What each symbol does to the objects:
deze: ~>puzo, %>., ^>lafo, &>pibo, *>zaze, @>dume
nibu: ~>., %>gafo, ^>seme, &>guzu, *>., @>dumi
lunu: ~>nula, %>tege, ^>., &>zodi, *>mesi, @>zeva
gelu: ~>., %>fuze, ^>rure, &>tapi, *>guzu, @>gafo
gula: ~>., %>pemo, ^>vugu, &>gafo, *>dumi, @>vuzi
fuvi: ~>guzu, %>rure, ^>lili, &>suli, *>., @>seme
zaze: ~>gafo, %>deze, ^>tiri, &>rure, *>seme, @>vugu
lumo: ~>., %>., ^>nudi, &>dadu, *>fume, @>gizu
damo: ~>dadu, %>., ^>vali, &>dume, *>pumi, @>nudi
gafo: ~>., %>puzo, ^>zaze, &>gelu, *>nibu, @>gula
lavo: ~>kebi, %>pumi, ^>bolo, &>desu, *>., @>bifo
nudi: ~>lumo, %>., ^>mode, &>damo, *>sado, @>neti
nula: ~>pumi, %>vali, ^>lunu, &>gebe, *>bolo, @>taku
tiri: ~>zaze, %>lafo, ^>mepi, &>vubu, *>fepu, @>gebe
rure: ~>gelu, %>pibo, ^>vubu, &>zesu, *>fuvi, @>zaze
vubu: ~>rure, %>dovi, ^>tozi, &>vere, *>lili, @>tiri
fuze: ~>., %>., ^>pibo, &>gizu, *>gelu, @>puzo
desu: ~>dumi, %>vugu, ^>pupe, &>seme, *>., @>lavo
ravi: ~>vere, %>lute, ^>., &>zeva, *>fito, @>tozi
dume: ~>pemo, %>., ^>vani, &>deze, *>vugu, @>damo
nosi: ~>vani, %>., ^>., &>ruve, *>zodi, @>tege
lona: ~>suli, %>vere, ^>fito, &>vasi, *>., @>lili
vuzi: ~>., %>dadu, ^>pumi, &>gula, *>kebi, @>fume
kebi: ~>., %>vuzi, ^>lavo, &>dumi, *>., @>goza
mesi: ~>bolo, %>lunu, ^>., &>reni, *>., @>veze
fepu: ~>seme, %>tiri, ^>kuve, &>lili, *>., @>pupe
reni: ~>pupe, %>zodi, ^>., &>kuve, *>., @>mesi
gado: ~>lili, %>tozi, ^>., &>fito, *>., @>kuve
ruve: ~>lafo, %>., ^>., &>robo, *>mepi, @>nosi
pemo: ~>., %>., ^>dume, &>puzo, *>gula, @>dadu
fito: ~>lona, %>ravi, ^>., &>veze, *>., @>gado
dumi: ~>., %>gula, ^>desu, &>nibu, *>., @>kebi
tapi: ~>., %>gizu, ^>zesu, &>fume, *>pubu, @>gelu
bifo: ~>goza, %>sado, ^>vasi, &>lavo, *>., @>suli
vasi: ~>bifo, %>taku, ^>veze, &>bolo, *>., @>lona
gizu: ~>., %>., ^>neti, &>lumo, *>tapi, @>fuze
vugu: ~>gula, %>dume, ^>gebe, &>zaze, *>desu, @>pumi
tozi: ~>vubu, %>robo, ^>., &>ravi, *>gado, @>mepi
pumi: ~>vuzi, %>damo, ^>nula, &>vugu, *>lavo, @>sado
pupe: ~>desu, %>gebe, ^>reni, &>fepu, *>., @>bolo
lute: ~>lebo, %>., ^>., &>zuni, *>ravi, @>robo
bolo: ~>lavo, %>nula, ^>mesi, &>pupe, *>., @>vasi
pubu: ~>., %>tapi, ^>suli, &>goza, *>., @>guzu
mode: ~>nudi, %>., ^>zuni, &>vali, *>taku, @>lebo
zeva: ~>taku, %>zuni, ^>., &>lunu, *>veze, @>ravi
kuve: ~>fepu, %>mepi, ^>., &>gado, *>., @>reni
guzu: ~>., %>gelu, ^>fuvi, &>pubu, *>., @>nibu
vere: ~>zesu, %>lebo, ^>ravi, &>taku, *>lona, @>vubu
lebo: ~>neti, %>., ^>lute, &>mode, *>vere, @>dovi
seme: ~>nibu, %>zaze, ^>fepu, &>fuvi, *>., @>desu
mepi: ~>tiri, %>ruve, ^>., &>tozi, *>kuve, @>zodi
goza: ~>., %>fume, ^>bifo, &>kebi, *>., @>pubu
puzo: ~>., %>., ^>deze, &>fuze, *>gafo, @>pemo
zodi: ~>gebe, %>nosi, ^>., &>mepi, *>reni, @>lunu
suli: ~>pubu, %>zesu, ^>lona, &>bifo, *>., @>fuvi
lili: ~>fuvi, %>vubu, ^>gado, &>lona, *>., @>fepu
gebe: ~>vugu, %>vani, ^>zodi, &>tiri, *>pupe, @>nula
robo: ~>dovi, %>., ^>., &>lute, *>tozi, @>ruve
lafo: ~>deze, %>., ^>ruve, &>dovi, *>tiri, @>vani
zuni: ~>mode, %>., ^>., &>tege, *>zeva, @>lute
sado: ~>fume, %>nudi, ^>taku, &>pumi, *>bifo, @>zesu
pibo: ~>fuze, %>., ^>dovi, &>neti, *>rure, @>deze
veze: ~>vasi, %>zeva, ^>., &>mesi, *>., @>fito
dovi: ~>pibo, %>., ^>robo, &>lebo, *>vubu, @>lafo
dadu: ~>., %>., ^>damo, &>pemo, *>vuzi, @>lumo
vani: ~>dume, %>., ^>nosi, &>lafo, *>gebe, @>vali
tege: ~>vali, %>., ^>., &>nosi, *>lunu, @>zuni
neti: ~>gizu, %>., ^>lebo, &>nudi, *>zesu, @>pibo
zesu: ~>tapi, %>neti, ^>vere, &>sado, *>suli, @>rure
vali: ~>damo, %>., ^>tege, &>vani, *>nula, @>mode
fume: ~>., %>lumo, ^>sado, &>vuzi, *>goza, @>tapi
taku: ~>sado, %>mode, ^>zeva, &>nula, *>vasi, @>vere

The rows follow the links: the fewer symbols apart two objects are, the more alike their rows tend to be.

Each row, then its object:
[   38   471  -746   491  -647   175  -135  -128  -170   207   274   140  -378   533  -304   206  -323  -526   171    33   313   235   393  -480    60   230  -454    28   148  -216  -402    -7  -785   263  -122  -380   244   109  -477   -31   760   -21  -294   164  -284    -9   -61 -1044   303    88   494    33   -51    28   279  -440  -120  -579   615   415  -170   374   -89  -212]: kebi
[-480 -214  477 -907  -13   84  156   80 -410   21  311 -172  -22  270 -162  425 -231    5   44 -130 -370 -246 -224   98  373  -99  560  -12  -11  559  475  -31   44  113  561  767 -334  -47  264    7 -132  437 -147  248 -132  683 -277  321 -293 -430 -246   22   21  229  174  787 -115  725 -441  295  223   -9  709  365]: neti
[ 167  903   10 -480  413  189  185  159  344  732 -303  262  573  102  327 -286  -90   19  -83  153 -240 -241 -216  256 -507  200  106   88 -329 -584 -194   73   46 -231  412   47 -115   33  777  120 -241 -320  -32 -817  895 -473  -35  972 -219  365 -260  402 -414  -17  101  122  -69   12 -626   54  261 -347 -196  176]: zeva
[-452  621 -167 -555 -325  140    4   68 -296  -54   69  187 -243 -226  140  284 -262 -132   82 -265 -449  188 -217 -159  621  143  -95  381   97  251  228   -2 -456   34  474  782  -95  221  172 -247  489    6 -379  626 -109  722  -48   56  398 -512   22  632   21 -116  377    2 -176  563 -146  415  134 -236 1077  605]: zesu
[ 169 -732   25  719 -134 -191   16 -313  -20 -244  360 -295 -221  548 -552  106   48  -41   89  100  593 -149  451 -352 -146 -100   13 -533  174  235 -185  -25   59  162 -368 -631  113 -158 -774  204  -98  190  115  120 -364 -297 -103 -831 -279   77  117 -713  155  159 -159  173   34 -510  476  -28 -285  661 -701 -619]: vugu
[ 300   30 -636  971 -261  -90 -150 -285  158  -70 -223   96 -307   32  -32 -172   99 -186  -79   73  390  295  316 -405 -102  143 -729  -59  112 -309 -391  -63 -268  110 -538 -633  379  -20 -561   -2  446 -264   -7   73 -230 -166  197 -929  382  209  538  -72   64 -114 -140 -724   57 -712  658 -110 -390  287 -465 -388]: desu
[-597 -325  226 -725 -340  183  161   24 -413 -116  551 -196 -313  306 -511  422 -214  -65  192  -69 -190 -101 -166 -161  625  -89  390    4  122  620  350   -8 -157  178  503  665 -211  -68  -54 -121  101  456 -208  585 -419  775 -313 -112 -218 -690 -109   -4  -19  181  225  728  -70  565 -165  448  147  159  772  368]: gizu
[ -188  -113   409  -151   299  -232  -169    86   234  -486  -701     0   116 -1015   832  -241   478   422  -306  -140  -414   204  -395   628   295  -197   -60   308   -31   179   194   -16   610  -335  -216   486   135    30   210  -415  -185  -174   130   277   -36   275   455   759   361   -55  -247   325   357  -220  -257  -336   217   403  -206  -307   -51  -862   346   528]: vubu
[ -162  -349    25  -299  -139    82   244  -141  -495   -39   736  -220  -278   899 -1001   549  -464  -242   214    54   170  -349   220  -381   116   -40   503  -353   126   500   187    59  -232   300   325    40  -258   -35  -271   235    -4   508   -54   124  -376   176  -485  -466  -580  -320    58  -429  -143   347    97   817  -187   161    44   318   159   628    98  -315]: dadu
[  458  -569    56   710   387  -204    50   -50   336   -11   -35  -177   157   172   -34  -317   311   150   -21   165   511  -147   247    82  -611  -179   183  -384   -84  -216  -356    93   466  -106  -400  -862    80  -159  -258   316  -495   -49   409  -564   -11  -668   128   -23  -343   425  -108  -588     1    10  -525    94   149  -564   189  -403   -82   340 -1060  -608]: gebe
[ -270 -1202   668   -87   230  -367     2   -51  -220  -577   283  -439  -137   139  -406   346   399   350   -84     2   117  -196    -9    77   217  -399   491  -288   181   697   353    42   619   195   -77    85  -171  -184  -237    43  -412   469   313   422  -586   430  -106   -53  -427  -405  -322  -606   399   185  -179   758   213   515   -72   -76   -48   252    68  -163]: deze
[ 142 -313  443 -485  505   82  323  155    1  242  445 -213  383  604 -539    7 -181   86   85   39   35 -640   83  113 -475 -197  739 -409 -213   98   70   16  114   47  403 -113 -252 -221  321  557 -490  272   74 -462  334 -444 -345  348 -807   33 -383 -438 -370  378   24  873    3  138 -452    1  267  412 -424 -201]: vali
[-532 -829  676 -549   41 -251   50   28 -314 -509  226 -310 -155  -35 -159  258  183  235   -2 -264 -257 -141 -239  202  429 -263  371  -16  147  727  453  121  435  131  151  626 -312 -118  106 -182 -223  432   80  596 -446  598 -173  187 -227 -476 -287 -176  320   42  -54  771   50  840 -302  -22   26  -19  626  139]: pibo
[ -17 -130 -267  721 -559  -89 -284 -263   28 -453  -63   20 -526 -284   92   90  124 -174  -16    0  275  611  369 -349  470   76 -621   89  281  102  -31   63 -294  119 -525 -144  272  180 -743 -349  552   20  -55  622 -587  249  183 -905  540  -61  376   47  398 -171  -48 -640  184 -352  753   45 -363  134  154 -156]: nibu
[  -78 -1117   390   525  -111  -367  -208  -281  -185  -786  -197  -304  -468  -362    45   133   382   167   -43  -173   283   247   215     3   444  -244  -132  -116   375   367    48  -196   437   104  -579  -195   118   -80  -655  -191  -123   205   183   722  -803   398   115  -589   203  -179    15  -421   562  -188  -373  -171   288    36   429  -273  -337   121   -56  -245]: zaze
[ 189 -933  589  -85  505 -300  132   73  -64    7  219 -365  285  384 -397   15  115  214  -37  102  262 -507   63  235 -329 -283  707 -533 -108  242  114   34  711  105   20 -392 -111 -359  197  320 -735  341  379 -355   11 -267 -145  310 -769   50 -388 -621 -110  225 -270  764   85  115 -286 -230  205  323 -571 -377]: vani
[ 395  519 -306   21  357   76  269   80  188  664  171  122  319  722 -292 -213 -311 -179   79  209  325 -229  232 -237 -780  183  176 -236 -198 -440 -463   63 -263  -21  114 -538  -32 -142  123  568 -240 -225  101 -872  659 -727 -176  193 -498  457   56 -271 -597  278   -3  179 -182 -534  -67   20  272  339 -731 -354]: nula
[ 139  491 -136  317  109 -136 -200   90  364  -78 -805   91  111 -888  831 -379  417  100 -231  157 -208  304 -183  398 -113  146 -535  320 -129 -516 -162  -31  280 -244 -398  -70  232   19  310 -282  -58 -505   98 -127  331 -124  458  524  705  233  162  477  113 -371 -146 -873  207 -107  -96 -315  -39 -770 -123  239]: gado
[ -314 -1079   490   -94   -82  -179    -2  -205  -348  -532   518  -384  -350   115  -477   464   182   110   180  -232    42   -82    96   -56   465  -274   440  -289   257   793   348   -53   363   243    57   242   -87  -193  -442  -139   -48   563   165   708  -755   518  -198  -429  -267  -467  -152  -512   319   260  -112   668   125   357   186   129    -5   461   143  -252]: puzo
[ 105 1035 -261 -656  134  317   99  323   26  875   63  330  602  316   54 -115 -613 -103   75  198 -253 -305 -166   12 -343  371  141  139 -404 -501 -113  140 -498 -101  494  300 -109   86  635  302   -2 -181 -267 -706  801 -240 -183  653 -145  235  -35  356 -500   95  340  173 -259 -103 -540  223  414 -176   79  280]: taku
[-485 -373   67   -4 -613  -43 -227 -203 -343 -449  124 -181 -578 -149   33  336   91    5  123 -280  -32  275  -25 -301  777  -41 -188  179  349  579  348  -87 -167  163 -112  490   27  167 -365 -322  414  216 -162 1072 -773  828  -62 -516  503 -501  251   96  395  -59  118  -42   33  395  335  216 -337  -21  847  258]: gelu
[-264  -72  168 -781   26  155  284  187 -477  272  641 -142   53  637 -586  278 -528  -66  238  -23 -203 -463  -60 -106   39   13  624 -108 -154  443  329  169 -272   44  723  471 -333  -25  227  300 -135  314 -173 -105  101  267 -523  202 -535 -313 -210 -132 -337  301  314  992 -233  544 -503  427  374  262  344   31]: nudi
[   30  -589  -248   533  -403  -150    -3  -282  -192  -286   399  -319  -495   524  -598   313  -143  -283   117   -30   529    -4   429  -465   266   -99    49  -293   236   346    30   -29  -191   381  -229  -394   -11   -42  -707    51   299   376   -29   375  -713   114  -153 -1049  -141   -95   128  -488   139   178   -14   169    46  -234   695   150   -82   701  -178  -388]: gula
[ 114  289 -482    5 -220  222  172 -271 -188  443  686   11  -61  930 -736  183 -550 -317  140  161  458 -209  396 -513 -340   88  140 -285  -88  -62 -326   80 -723  274  193 -516   59 -131 -280  294  237  132  -88 -343   49 -307 -490 -661 -383   60  224 -311 -418  187  180  267 -221 -440  286  368   98  719 -375 -573]: pumi

Each walk starts at a row. The symbols on each line, taken left to right, move it on to the next object.
Answer with the object's row; about right is enough.
---
[   6 1111 -871  125 -560  368 -112  -63   47  471   24  349 -150  131  -40  -31 -458 -494  -13  136   97  322  118 -375   92  300 -494  342   54 -501 -334  -41 -963   34  -17  -22   93  294    1  -81  764 -334 -269  -17  231  -16  -79 -391  492   79  436  549 -259 -143  338 -665 -215 -439  276  385   18 -103  159  110]
% & *: [ 227  657 -688  612 -518  186  -62 -219   96  480   59  249 -105  325 -182  -89 -366 -478   77   53  343  205  447 -461 -236  278 -605   47  -11 -467 -435  -69 -606  186 -218 -552  250   13 -382   -1  611 -252 -159 -262   66 -333  -89 -783  369  226  412  113 -153   -8  136 -665 -100 -715  425  220  -21  234 -389 -378]
^ ^ ~: [ 468  860 -713  617  -52  176  -35   18  359  419 -137  284  190  133  187 -301 -113 -178   -8  145  252  169  197 -141 -540  376 -519   80  -54 -722 -517   50 -432 -134 -271 -674  272   36  -13  196  308 -418   51 -577  479 -600  133 -303  171  511  249  180 -219  -66   58 -689   -4 -759  264  -93  -61   52 -540 -295]
---
[ 533  295 -203  746  292   21 -102    7  547   80 -560  193  263 -263  485 -400  285  110 -133  193  241  185  193  156 -540   67 -418   45  -90 -579 -473    3  176 -187 -560 -626  331   -5   56   38 -112 -517  168 -581  456 -629  445  125  174  639   46    8 -108 -211 -271 -622  263 -657  167 -327  -99 -209 -859 -270]
% * %: [ 456 -214  187  522  665 -157   38  187  336   90 -325  -10  484  -60  338 -507  339  299 -178  178  126 -163  129  416 -676  -92  148 -169  -96 -493 -330   20  467 -182 -229 -556  118 -208  232  236 -673 -225  417 -761  511 -741  305  382 -318  519 -171 -238  -43 -134 -422  -14  139 -446 -137 -500  118  -60 -926 -456]
@ & @: [ 470  560   13   -3  479   30  205  149  359  490  -91  136  660  205   -1 -370   -7  147  -88  248  135 -271    1  200 -843   10  235  -96 -349 -576 -289    3   41 -193   39 -383  -32 -171  404  400 -470 -305   77 -961  799 -744   58  643 -435  573 -141 -109 -449  113 -110   96 -142 -362 -434 -252  196   -7 -727 -244]
---
[ 281 1296 -586  127 -170  340 -152    1  319  654 -247  438  253  -68  443 -249 -280 -267 -128  148  -97  169  -14 -195 -194  318 -668  283 -159 -726 -490   65 -723  -92    8  -83   66  183  247   -1  465 -536 -161 -418  541 -320   71   14  333  300  340  523 -357  -66  265 -757 -143 -457  113   53  -46 -248   56  106]
@ @: [  42  478 -282  427  -21  -22 -230   12  308 -188 -736  299  -84 -965  877 -295  318   93 -185  -15 -247  507 -138  116   91  157 -816  453   45 -378 -184 -118  111 -163 -478   58  282  148   97 -384  246 -360   -9  162   86  -42  468   12  681  127  207  510  273 -446  -41 -913   79 -218  152 -233 -258 -556   97  341]
~ %: [-414 -514  304 -118 -241 -239 -213 -105 -222 -655 -216 -159 -376 -677  300  207  271  151  -16 -250 -251  430 -167  124  713  -84 -193  298  224  489  421 -154  297   40 -157  606   24  188 -224 -507  259  102  -65 1014 -602  759  178 -182  518 -425  -33  261  591 -177  -11 -181  132  501  192 -116 -233 -340  723  273]
---
[  23  -17  364  -82  494 -191   10  220  278 -199 -655   55  314 -843  710 -368  464  455 -264  -28 -396  -13 -357  572  -99  -53  -51  162 -189 -228   32    9  697 -341 -179  323   24   22  443 -149 -425 -298  178 -208  250 -224  439  986  118  111 -319  250  207 -194 -217 -352  178  259 -494 -486   12 -747   26  364]
% @: [  91 -826  734 -176  599 -276   75   92  164 -345 -240 -272  306 -300  246 -139  418  497 -133    3  -82 -298 -122  473 -241 -234  418 -236 -141  174   65  127  953 -237  -42 -103 -120 -260  282  101 -890   97  409 -281   51 -156  176  976 -422   65 -538 -548  111   53 -355  423  218  278 -518 -437  104 -152 -341 -147]
~ *: [ 167 -855  459  495  398 -422 -158  -34  320 -553 -573 -320    5 -654  527 -248  689  421 -230  -30   77  121 -115  444  -25 -197  -32 -120  132   14   65   14  952 -217 -602 -304  130 -149 -171 -109 -421  -72  421  119 -245 -183  378  228  104  155 -252 -295  414 -228 -548 -239  279   31  167 -669 -202 -183 -504 -181]
---
[ 170  916 -282   71   63  150 -185  132  408  260 -654  454  346 -674  801 -418   99  128 -156   67 -407  313 -171  261 -146  188 -522  453 -162 -680 -204   50  -66 -342  -23  125  145   99  439 -151  100 -484 -216 -425  610 -265  323  605  581  389  133  489  -73 -283  -23 -726   46 -124 -222 -210   -6 -645  146  455]
~ ~: [ -61  851 -607  132 -516  262 -186  -74  -23  150 -184  383 -140 -309  353  -67  -70 -278   -8  -33 -193  474  -89 -154  410  321 -711  392  101 -416 -116 -103 -615  -34   25  239  196  303   18 -329  620 -247 -351  344   66  263  143 -303  764  -93  291  654   35 -302  208 -895 -117 -161  274  186 -159 -396  633  391]
@ @: [   69  -120  -286   902  -314  -168  -300  -251   135  -449  -413    63  -395  -514   387  -137   325    61   -78   -19   115   458   289  -258   245    11  -732   109   237    -5  -215   -39  -143    67  -645  -360   288   109  -544  -262   460  -165   129   359  -477    33   350  -686   660    97   404    85   332  -176  -167 -1009   180  -439   716  -247  -360   -74  -114  -175]
---
[ 294 -441  340  248  580 -321   74  155  551 -311 -575 -121  397 -748  664 -444  603  509 -234   82  -13  -18 -237  514 -280 -202  -10 -161  -81 -117  -75    9  863 -357 -456 -242  131 -144  278   47 -600 -200  434 -313  177 -397  433  692  -29  378 -330 -143  180 -211 -346 -271  287  -47 -118 -644 -115 -465 -623 -128]
~ %: [ -105 -1156   773  -230   507  -380    37    31     1  -405   -76  -377   161  -150   -91     7   331   475  -136   -37     9  -215  -118   453   -34  -330   574  -300   -49   573   395    66   899    -5  -168     4  -183  -256   -21    95  -718   259   340    -7  -237   112     7   473  -585   -99  -529  -545   284   138  -453   585   256   358  -269  -337   103   -11  -173  -137]
& ^: [-115 -484  765 -478  624 -165  -12  228   53 -310 -297 -146  414 -391  379 -115  343  529  -68   13 -407 -281 -327  576  -81 -185  477  -41 -273  141  303   -5  783 -242  144  424  -81 -142  489  -30 -740   38  366 -197  209  -47  176 1018 -347 -101 -505  -79   98   20 -206  382   87  554 -661 -256  174 -457  -18  242]
---
[  -2  274  344 -821  619   43  301  311   47  464   93   83  618  318  -34 -136 -129  196   26    3 -161 -470 -192  337 -422  -93  649  -40 -400 -218  101  207  298 -136  507  167 -288 -101  667  354 -582   19  100 -669  548 -296 -212  946 -613  132 -357  -36 -359  172  133  744 -172  299 -688  -20  405 -155  -65  192]
&: [ 267 -110  313 -342  639 -105  310  238   86  427  149 -132  559  420 -161 -264 -110  247   78  157   13 -501  -71  146 -664  -70  581 -372 -331 -172  -14   92  316  -69  264 -169 -183 -255  365  295 -693  118  213 -767  530 -514 -126  699 -964  174 -368 -336 -384  192  -58  756  -17  156 -553   11  193   92 -488 -177]
@ ~ @: [-338  -97  605 -869  381  -24  153  345 -136  -23   63  -81  253  -12   40  134 -116  189   50    0 -362 -304 -412  261  134  -99  631  -29 -224  272  401   99  176 -106  610  657 -458  -48  547   13 -316  177  -51 -162  204  253 -263  827 -408 -294 -457  177  -48   87   17  911  -72  739 -580   74  383 -304  564  341]
